(173): [109 172 101 119 147 125 114  97  57  80  89  58 106 140  99 131 143 106
 104 112]
(59): [139 129 135  90 113 150 154 132 102 135 145 111 138 122 134  80 133 135
 131 139]
(176): [ 95 161 109 134 115 103 122 108  91  86  94  88 108 121 100 146 181  97
  97  92]
(63): [ 89  93 130  59  93  96 126  91 146  69  88  93 106  84  80 126  84  71
 148 181]
(51): [ 95 161 109 134 115 103 122 108  91  86  94  68 128  84 126 108 152 119
 123 120]
(121): [ 84 181  80 148 126 106 126  89  70  59  88  71  93 130  91 146 190  93
  96  93]
(164): [122 142 123 178 154 115  88 116 161 130 115 161 142 131 126 168 128 123
 122 120]
(39): [159  80 148 137 133 131 134 153 203 165 154 212 152 110 151 149  82 156
 152 151]
loc: [116] -> (164), 7
[122 142 123 178 154 115  88 116 161 130 115 161 142 131 126 168 128 123
 122 120] -> (164)
perm: [ 93  96  93 190 146  91 130  93  71  88  59  70  89 126 106 126 148  80
 181  84] -> (121)
again (173):  -> [106]
both (176) (39):  -> [134]
[109 172 101 119 147 125 114  97  57  80  89  58 106 140  99 131 143 106
 104 112] -> (173)

(144): [161  92  89 155  91 134 143  61 103 151 150 112]
(167): [123 133 126 114 137 125 124 143 155 124 132 135]
(53): [126 129 122 116 134 125 124 137 153 126 134 132]
(140): [138 145 117 147 114 139 145  98 105 131 131 127]
(6): [112 149 151 127 141 141 141 145 107 111 109 140]
(7): [104 158 159 130 148 140 136 160 114 106 103 142]
(9): [ 75 190 188 103 182 138 126 218 146  84  87 160]
again (167):  -> [124]
both (9) (53):  -> [126]
perm: [103 104 106 114 130 136 140 142 148 158 159 160] -> (7)
perm: [158 130 104 103 159 114 148 136 142 140 106 160] -> (7)

(62): [ 88 145 140 190 115 171 173  97  79  86]
(106): [101 148 156 189 122 171 176  93  76  88]
(92): [ 86 128 108 162  94 149 148 105  80 118]
(76): [ 94 121 104 156  94 153 153 109 117 122]
(60): [ 88 128 140 190 115 171 173  76  79  86]
(78): [ 88  75 115 190 115 171 115 162 115 103]
again (78):  -> [115]
both (92) (106):  -> [148]

(152): [115 172 149 117 138 160 114 137 146  89 146  90 105 176 150 117 112 111
  77  94 144  81 117 148 120 139 116 125 102 126 110 150 140 148 119]
(166): [165 124 138 118 108 114 114 163 113 137 140 137 106 127 167 127  93 127
 104 143 143 100 103 136 102  95 149 109 114  95 141 112 127 177  96]
(107): [156 109 164 121 128 129 126 166 140 122 138 123 122 136  96 152  86 139
  90 135 156  80 117 135 110 147 150 144 122 148 139 111 145 182 107]
(181): [100 118 105 121 152 113 172 113 151 129  99 140 139 108  92 124 147 133
 166 129 143 172 130 102 135 145 123 124 139 161 159 125 150  94 156]
(171): [ 77 165 140  99 156 162 130 118 162  90 149 101 103 170 155 103 119 101
  97  79 162 109 105 153 105 145 103 106  96 136 134 159 168 123 158]
(74): [115 140  96 131 116 114 130  92 105 146 122 144 116 115 176 109 158 123
 173 133 113 169 130 146 142  89 125 109 146  81 128 119 117  85 137]
(125): [135  69 127 146 129 134 158 166 111 168 162 140 127 112 120 165 140 110
 114 174 101  89 101  93 147 114 125 116 142 129 163 163 105 107  86]
(52): [185  91 112 154  90 139 118 135  93 170 109 155 148  90 103 152 136 153
 157 174  93 149 148 105 148 114 161 144 154 117 124 103  91 133  95]
(109): [168 132 132 149 115 140  98 122 110 130 120 115 139 137 107 128 132 134
 115 141  84 114 148 111 152 152 135 153 122 144  92 152  88 131 106]
(134): [ 69 135 142 101 166 147 158 129 165  93 134 107 127 146  86 114 116 105
 110  89 162 112 120 129 111 163 101 125 114 174 140 141 168 127 163]
(99): [109  91 116 132 146 100 182 138 147 140 108 153 138 102  94 132 136 143
 169 140 170 164 137 119 133 103 130 131 155 126 188  80 158 120 153]
perm: [107 182 145 111 139 148 122 144 150 147 110 135 117  80 156 135  90 139
  86 152  96 136 122 123 138 122 140 166 126 129 128 121 164 109 156] -> (107)
[168 132 132 149 115 140  98 122 110 130 120 115 139 137 107 128 132 134
 115 141  84 114 148 111 152 152 135 153 122 144  92 152  88 131 106] -> (109)
[156 109 164 121 128 129 126 166 140 122 138 123 122 136  96 152  86 139
  90 135 156  80 117 135 110 147 150 144 122 148 139 111 145 182 107] -> (107)
perm: [174 140 141 168 127 163  69 135 142 101 166 147 158 129 165  93 134 107
 127 146  86 114 116 105 110  89 162 112 120 129 111 163 101 125 114] -> (134)

(38): [133 186 188  54 113  75 190 124 165 149]
(104): [124  75  54 124 186 189 165 149 188 113]
(72): [133 186 188 118 113 125 190 124 165 149]
again (104):  -> [124]
perm: [149 165 124 190  75 113  54 188 186 133] -> (38)
[124  75  54 124 186 189 165 149 188 113] -> (104)

(25): [164 114  83 185 113]
(116): [216 103 146 126 135]
(15): [146  91  75 184 148]
(129): [ 76  91 164 148 146]
both (25) (129):  -> [164]
loc: [216] -> (116), 0
[164 114  83 185 113] -> (25)
both (129) (116):  -> [146]
perm: [148 146  76  91 164] -> (129)
loc: [83] -> (25), 2
both (116) (15):  -> [146]

(11): [125 101 100 146 103 111 135 125 165 123 114 138 132 111  89 118  77 107
  26 104 154  93 136 110 161 140 102 132 148 134 106 151 178 121  96 139
 159]
(13): [114 104 185  91 148 114 125 110  91 144 100 128 143 147 120 114 153 141
 161 109 123 140 119  98 106 127  91 118 186 154 130 188 128 142 114 106
 136]
(57): [117 145 140 145 123 127 130 101 141 149 138 136 134 165 157 100 133 136
 149 105 120 144 127 115 117 121 108 143  84  99 124 112 129 114 119 111
 117]
(47): [120  78 156  94 103 167 122  61 159 134 121 159 174 135 105  87 153 113
 139  83 161 102 129 128 102  84 128 101 161 116 153 137 153 111  90 148
 128]
(73): [ 95 102 107 129 140 140 143 131 145  86 121 168 138 120 136 142 106 152
 182 143 115 123 133 146 146 139  95 100 121 108 153 113 139 124 112  83
 154]
(179): [165 100 125 103  93 140 106 134 148  89 121 123 118 114 154 112 111 139
 135  26 161 178 125 132 101 102 146 110 132 104  96 107 159  77 138 136
 151]
(24): [134  94 114 161 154 100 131 145 127 151  86 120  96 107 153  71  98 106
  59 111 111 174 110 130 127 160 126 117 114 153  80 112 183 132 171 167
 161]
(126): [132 148  52 116 100 117 133 145 122 143 174 115 119 108 140 165 129 102
 127 130 124 160 131 143  94 154  84 123 146 129 100 128 111 130  91 163
 143]
perm: [ 26  77  89  93  96 100 101 102 103 104 106 107 110 111 112 114 118 121
 123 125 125 132 132 134 135 136 138 139 140 146 148 151 154 159 161 165
 178] -> (179)
[ 95 102 107 129 140 140 143 131 145  86 121 168 138 120 136 142 106 152
 182 143 115 123 133 146 146 139  95 100 121 108 153 113 139 124 112  83
 154] -> (73)
perm: [103 161 101 106  96 104 165 140 178  89 134 151  77 111 154 135 100 118
 159 121 125 114 148 138 110 125 132 146 107  26 123 139 132 111 102  93
 136] -> (11)
[117 145 140 145 123 127 130 101 141 149 138 136 134 165 157 100 133 136
 149 105 120 144 127 115 117 121 108 143  84  99 124 112 129 114 119 111
 117] -> (57)
perm: [151 136 138  77 159 107  96 104 132 110 146 102 101 132 125 178 161  26
 135 139 111 112 154 114 118 123 121  89 148 134 106 140  93 103 125 100
 165] -> (179)

(185): [141 177 149 130 142 116  99 125 137 158  90 127 103 140 170 100  98 141
  95 103 158]
(136): [115 162 128 120 136 112 116 128 115 139 101 129  93 130 138  89 117 125
 114 148 140]
(80): [170 135 155 142 114 158 152 109  70 136 163 142 182 145 160 182 106 106
 151 106 128]
(174): [150 112 154  69 141 102 119 157 147  96 114 111 100  82 140 100 124 145
 117 149  90]
(111): [ 98  87 159 102  92 118 108 137 152 156 116 109 136 106 112 142  99 104
  97 151 162]
(85): [203 185 186 120 139 136  97 126  93 154 100 121 121 130 213 121  93 141
  88 107 145]
(151): [109 123  97 171 101 155 153  89 103 156 155 151 163 179  99 158 159 100
 167 128 163]
(66): [116 144 113 140 119 142 143 113  88 150 117 140 131 142 115 122 145 107
 131 159 151]
(113): [157 137 162  97 142 118  70 151  92 106  99 108 102  87 152 109 116 136
 104 159 112]
perm: [112 159 104 136 116 109 152  87 102 108  99 106  92 151  70 118 142  97
 162 137 157] -> (113)
[150 112 154  69 141 102 119 157 147  96 114 111 100  82 140 100 124 145
 117 149  90] -> (174)
[116 144 113 140 119 142 143 113  88 150 117 140 131 142 115 122 145 107
 131 159 151] -> (66)
perm: [107 120 121 185 203 121 145  93 186 154 130 121 139 213  93  97 141  88
 100 126 136] -> (85)
[ 98  87 159 102  92 118 108 137 152 156 116 109 136 106 112 142  99 104
  97 151 162] -> (111)
again (174):  -> [100]

(154): [ 95 142  86 166]
(94): [ 94 159  90 120]
(122): [ 97  93 146 160]
(158): [119 144 209 151]
(153): [161  76  95 137]
(90): [ 92 190 121 121]
(127): [121 190 121  93]
(56): [ 94 180 221 139]
(149): [ 95 160 126 166]
loc: [221] -> (56), 2
both (154) (153):  -> [95]
again (127):  -> [121]
both (122) (149):  -> [160]
perm: [121  93 121 190] -> (127)

(120): [145 180 116 132 136]
(77): [101 123 108 116 137]
(32): [180 136 116 132 144]
(43): [193 230 204 134  85]
(168): [230 193  85 203 134]
(103): [ 40 105 158  99 141]
(81): [104 128 128 130 141]
perm: [ 85 134 193 203 230] -> (168)
again (81):  -> [128]
[104 128 128 130 141] -> (81)
perm: [116 132 136 144 180] -> (32)

(93): [180 111 123 185  99  99 179 154  90 100  84 132]
(67): [104 209 157 122  99 133 214 130 121 109 184 185]
(50): [163 132  99  74 154 185  99  90  84 111 100 180]
loc: [184] -> (67), 10
again (93):  -> [99]
[163 132  99  74 154 185  99  90  84 111 100 180] -> (50)
perm: [154 185 100  84 132 111  74  90  99  99 180 163] -> (50)
perm: [100 180 163 132  99  74 154 185  99  90  84 111] -> (50)
loc: [179] -> (93), 6
loc: [122] -> (67), 3

(79): [149 125  76 124 105 146 149 133  85 189 135 149 127]
(124): [139 131 121  99 122 147 166 142 126 168  60 152 131]
(2): [113 119  90 125 108 149  90 124 104 109 179 153 130]
(163): [114 111 107 150 135 133 140 157  68 158 150 131 123]
(162): [156 114 124 107  90 115 105 139 174  89 105 140 116]
(65): [153 143 111 133 155 147 182 143  94 130 140  87 138]
(36): [204 133 130 113  93 146  82  79 187 169 155  73 130]
(49): [119 136 160 112 142 114 105 160 101 160 158 149 142]
(156): [131 127 175 140 120 125 134 125 115 139 156 139 146]
again (124):  -> [131]
perm: [ 90  90 104 108 109 113 119 124 125 130 149 153 179] -> (2)
again (79):  -> [149]

(105): [181 181  86 104 186  63 119  77]
(10): [122  65 224 193 141  73 146 186]
(133): [159 125 167 118  66  43  91  80]
(159): [122  60 185 193 141 175 141 206]
(146): [204 183  92  65 189  69 150 140]
(16): [ 84 131 139  51 232 131 131 177]
(95): [197  47 226 126  59  52 127 202]
loc: [59] -> (95), 4
loc: [119] -> (105), 6
both (105) (10):  -> [186]
loc: [127] -> (95), 6
again (16):  -> [131]
again (105):  -> [181]

(102): [160 109  66  43  44  72 115 165 203 216 139 170 124 169  45]
(145): [222  39  44  58 121 217  71 158 139 163 217 177  59  45 144]
(26): [160 109  66  43  44  72 115 165 203 216 205 170 124  76  45]
(97): [122  39  71 177 217 144  44  58 158 222 163  59  45 139 217]
(128): [165 182 160  67  80 160 161 140 180 172 134  91  76  96 139]
(100): [ 99 123 138 161 176 189 197 197 192 190 168 148 127 107  86]
[122  39  71 177 217 144  44  58 158 222 163  59  45 139 217] -> (97)
[160 109  66  43  44  72 115 165 203 216 139 170 124 169  45] -> (102)
both (97) (128):  -> [139]
perm: [217 139  45  59 163 222 158  58  44 144 217 177  71  39 122] -> (97)
loc: [140] -> (128), 7
loc: [205] -> (26), 10
perm: [217 139 121  39  59  45 163 177  44 217 222  71 158 144  58] -> (145)

(23): [168 119  69 191  72 111]
(27): [ 90 119 119 119  69 119]
(139): [ 92  78  92  68 128  68]
(21): [ 72  72 111 190 191  72]
again (21):  -> [72]
[ 72  72 111 190 191  72] -> (21)
perm: [111  72 191  69 119 168] -> (23)
again (27):  -> [119]
[ 90 119 119 119  69 119] -> (27)
[168 119  69 191  72 111] -> (23)
[ 92  78  92  68 128  68] -> (139)

(58): [130 154  84  95 121  55 148 142  79 207 139 149 157 212  81 155 115 104
 162  99 108 101 100 112  72 224 115 155]
(87): [148 230  77 108 102  89 190  86  88 161 120 108  90 148 119  85 102  99
  98 151 233  85  98 108  94 100 179 154]
(29): [ 90 148 230  77 179  85 190  98 102 119 149  98  85 108 100 151  89  85
 161 233  86 120 108  88  98  94  99 108]
perm: [ 94  86 151  99  98 149 230 120  89  98 179  85  77 233 100  85 119  90
 161  88 108 108 108 148  85  98 102 190] -> (29)
[130 154  84  95 121  55 148 142  79 207 139 149 157 212  81 155 115 104
 162  99 108 101 100 112  72 224 115 155] -> (58)
[148 230  77 108 102  89 190  86  88 161 120 108  90 148 119  85 102  99
  98 151 233  85  98 108  94 100 179 154] -> (87)
perm: [162  99 108 101 100 112  72 224 115 155 130 154  84  95 121  55 148 142
  79 207 139 149 157 212  81 155 115 104] -> (58)

(118): [178 175 138  67 154 160 202 165  71  82  97 101 135 136 107 115 184 147
  44 168 122 107 140 171 147 107 181 137  43 147 144  87  44  83 130 188
 116]
(86): [ 65 132 169  81 186  75  98 144 160  56 145  87 143 142  79 173 124 162
 134 145  51  63 152 203 152 164  74 152 138 120 124  61 100 124  35 108
 185]
(71): [153 139 167 102 168 131 159 157  61 107  67 142 139 163 147 119 158 146
  40 194 117 125 120 186 129  86 166  97  80 108 133 133  77 130 131 150
 119]
(4): [ 68 214 176 167 213  67  37 158 100 177  74 160  75 205 191 142  47 164
 114 194  45  60 104 206  90  84 102  87 176  54 112 164 214 199  64  65
 172]
(108): [162  92  54 150 128 157 154 154 137 139 127 147 108 134 125 211  72  51
 137  96 110 110  86  87  74 119 150 121  72 113 187 124 136 144 142  71
 198]
(114): [106 169 177  70 139 100 121 101 152  70 179  81 169 102  82 101 172 187
 159 120  74  87 195 170 198 161  89 162 172 170 115  71  82 101  74 180
 112]
[ 68 214 176 167 213  67  37 158 100 177  74 160  75 205 191 142  47 164
 114 194  45  60 104 206  90  84 102  87 176  54 112 164 214 199  64  65
 172] -> (4)
[153 139 167 102 168 131 159 157  61 107  67 142 139 163 147 119 158 146
  40 194 117 125 120 186 129  86 166  97  80 108 133 133  77 130 131 150
 119] -> (71)

(44): [115 121 130 143 140 139 157 131 123 118 129 116]
(119): [102 126 126  85 145 146 183 127  84 118 130 108]
(34): [133 103 142 144 141 134 142 145 131 105 129 117]
(98): [ 85 126 125 161 154 156 205 125 111 114 131  98]
both (119) (34):  -> [145]
loc: [161] -> (98), 3

(101): [145 192 133 209 123 143 132 128 160 195 141 131 141 146]
(54): [122 174 130 130 135 177 193 201 137 126 127 139 129 127]
(45): [122 174 130 130 135 177 193 201 137 129 127 137 129 127]
loc: [131] -> (101), 11
loc: [139] -> (54), 11
[145 192 133 209 123 143 132 128 160 195 141 131 141 146] -> (101)
again (101):  -> [141]
loc: [192] -> (101), 1

(112): [ 46  95 145 103  74 113 146]
(83): [157 157 141 157 111 111 157]
(188): [106 210  85  49 179 116 137]
(155): [105 180 163 162  93 116 131]
(14): [ 90  95 145  89  59 118 162]
(135): [101  98 145 120 106  31 108]
(197): [ 91 123 160  88  82 122 153]
(3): [116  98 164 164  93  32 115]
(169): [116  98 164 164  93  32 105]
(131): [117 119 143 150 105 161 100]
again (169):  -> [164]
[101  98 145 120 106  31 108] -> (135)

